-1.68  -3.67  -4.84  +4.08  -4.76  -3.70  +3.66  +0.23  -4.75  -2.95  -1.54  -3.46  +0.97  -2.09  -1.75  lazur
-3.02  +0.40  -0.58  +1.98  -0.85  -6.46  -4.62  -5.58  +3.40  -2.22  -4.04  -1.73  -0.69  +3.20  +0.37  Bevo
+2.17  -4.19  +2.42  +0.33  -2.99  -4.83  -5.10  +1.53  -1.90  -2.16  +1.33  +2.44  -1.13  -2.54  -2.65  lus
-3.18  +2.61  -1.25  -1.61  +4.55  -8.91  +0.25  +1.15  -1.52  +2.13  -3.05  -0.99  +3.14  +2.85  -1.14  Sas
+1.59  -0.80  -3.28  +5.30  -5.28  -3.17  +1.75  -2.38  +1.29  -4.42  -3.11  -5.54  +1.08  +1.41  -2.63  pesi
-1.97  +2.68  -1.17  -2.53  +5.78  -7.79  -0.32  +0.80  -1.70  +0.80  -3.13  -1.85  +3.90  +2.01  -2.62  tepu
+1.29  +0.29  +2.17  +5.27  +1.32  -2.61  -3.52  -3.83  -7.32  -1.50  +1.59  +0.78  +4.01  -1.69  +2.57  lodus
+0.25  -5.32  +0.32  +3.03  -0.57  -3.17  -3.91  -1.89  -1.17  +3.53  +2.18  +0.91  -5.33  +2.45  -3.93  ged
-0.20  -3.05  -0.49  +5.09  +3.95  -0.57  -4.50  -7.78  -2.25  +2.79  +2.87  -1.45  -1.46  +1.70  -1.41  gedig
+7.27  -1.53  -5.36  +2.12  -1.47  -3.73  -0.21  -3.33  +1.45  -1.55  +2.29  +0.36  +1.41  +2.87  -4.40  Gimo
-0.63  -1.21  +3.51  +4.17  +4.45  +0.31  -1.67  -1.30  -2.44  +1.41  -0.43  -7.51  +0.77  -1.01  -4.93  Rugiv
diff lus: +2.17  -4.19  +2.42  +0.33  -2.99  -4.83  -5.10  +1.53  -1.89  -2.16  +1.33  +2.44  -1.13  -2.54  -2.65 | 9, -1.90
present: +2.87  +1.41 | no
where: -0.69 | Bevo, 13
present: +1.59  -0.80  -3.28  +5.30  -5.28 | yes
diff gedig: -0.20  -3.05  -0.49  +5.09  +3.95  -0.57  -4.50  -7.77  -2.25  +2.79  +2.87  -1.45  -1.46  +1.70  -1.41 | 8, -7.78

-0.99  +2.43  +4.12  +2.81  -0.95  +0.01  -1.17  -1.02  +2.25  +5.04 : Sas
+0.58  +0.95  +5.73  +2.31  -0.04  +1.14  +3.25  -2.98  +9.06  -2.00 : tepu
-1.77  +0.35  -1.60  -0.53  +5.22  -3.41  +1.38  -0.17  +0.97  +0.32 : lus
+0.33  -0.91  -5.37  -3.40  +4.88  +0.29  -2.91  -0.19  -5.26  +0.29 : ged
+0.69  -1.23  -1.07  +2.82  -1.05  -5.00  -1.83  +0.89  +1.72  -5.06 : gedig
-0.07  +0.18  -1.83  +2.53  -2.41  +1.74  -1.44  -1.80  -1.24  +0.91 : megib
-1.15  -0.40  +1.02  +1.04  -1.27  +0.61  -2.81  +0.94  -1.62  +2.77 : pesi
-1.02  +0.32  -3.24  +1.13  +3.48  -1.14  -3.89  +0.29  -3.39  +0.22 : Gimo
key -> tag
-2.98 -> Z701
+2.43 -> Z132
-1.24 -> Z787
-1.23 -> Z3
+0.57 -> Z488
+0.95 -> Z494
+0.58 -> Z985
+0.96 -> Z131
key tepu 2:  | Z494
present: -2.40  +1.74 | no
which: -1.15  -0.40  +1.02  +1.04  -1.27  +0.61  -2.81  +0.94  -1.62  +2.77 | pesi

-3.81  -2.53  +2.54  -1.48  -4.61  +1.96  +5.17 : pesi
+0.45  -0.10  +5.39  -0.81  +0.10  +0.27  +1.61 : lodus
+0.45  -1.31  +8.23  -1.82  -1.79  +1.40  +2.79 : lazur
-5.23  -6.18  -3.14  -1.48  -1.79  -0.29  +6.35 : megib
present: +0.10  +0.27  +1.61 | yes
where: +5.17 | pesi, 7
where: -5.23 | megib, 1
where: -3.81 | pesi, 1
Table of tags by key:
+2.78 -> Z811
+0.46 -> Z596
-3.81 -> Z333
+0.45 -> Z163
+2.79 -> Z631
key lazur 1:  | Z163
which: +0.45  -0.10  +5.39  -0.81  +0.10  +0.27  +1.61 | lodus

-1.93  -2.25  +3.51  -7.27  -8.15  -3.33  -4.42  -4.32 = Sas
-1.93  -2.25  +3.51  -7.27  +2.86  -3.33  -4.42  -4.32 = tepu
-6.25  +4.81  +3.25  +2.14  +1.78  -0.36  -4.65  +0.24 = pesi
key -> tag
-6.24 -> Z622
+4.81 -> Z391
-6.25 -> Z673
-2.25 -> Z523
+4.80 -> Z153
key pesi 2:  | Z391
diff pesi: -6.25  +4.81  +3.25  +2.14  +1.78  -0.36  -4.66  +0.24 | 7, -4.65
which: -1.93  -2.25  +3.51  -7.27  +2.86  -3.33  -4.42  -4.32 | tepu
present: +3.51  -7.28 | no

+2.28  -2.85  +0.54  +4.35 : Rugiv
+2.28  -2.85  +1.38  +5.38 : Sas
+2.28  -2.85  +1.38  +4.35 : pesi
Table of tags by key:
-2.86 -> Z373
+0.53 -> Z755
+1.38 -> Z89
+0.54 -> Z161
+2.28 -> Z139
+1.37 -> Z206
-2.85 -> Z748
+2.29 -> Z484
key Rugiv 3:  | Z161
present: +4.35  +1.38  -2.85  +2.28 | no
where: +5.38 | Sas, 4
present: -2.85  +2.28 | no
which: +2.28  -2.85  +1.38  +4.35 | pesi
which: +2.28  -2.85  +1.38  +5.38 | Sas
diff Rugiv: +2.28  -2.85  +0.55  +4.35 | 3, +0.54

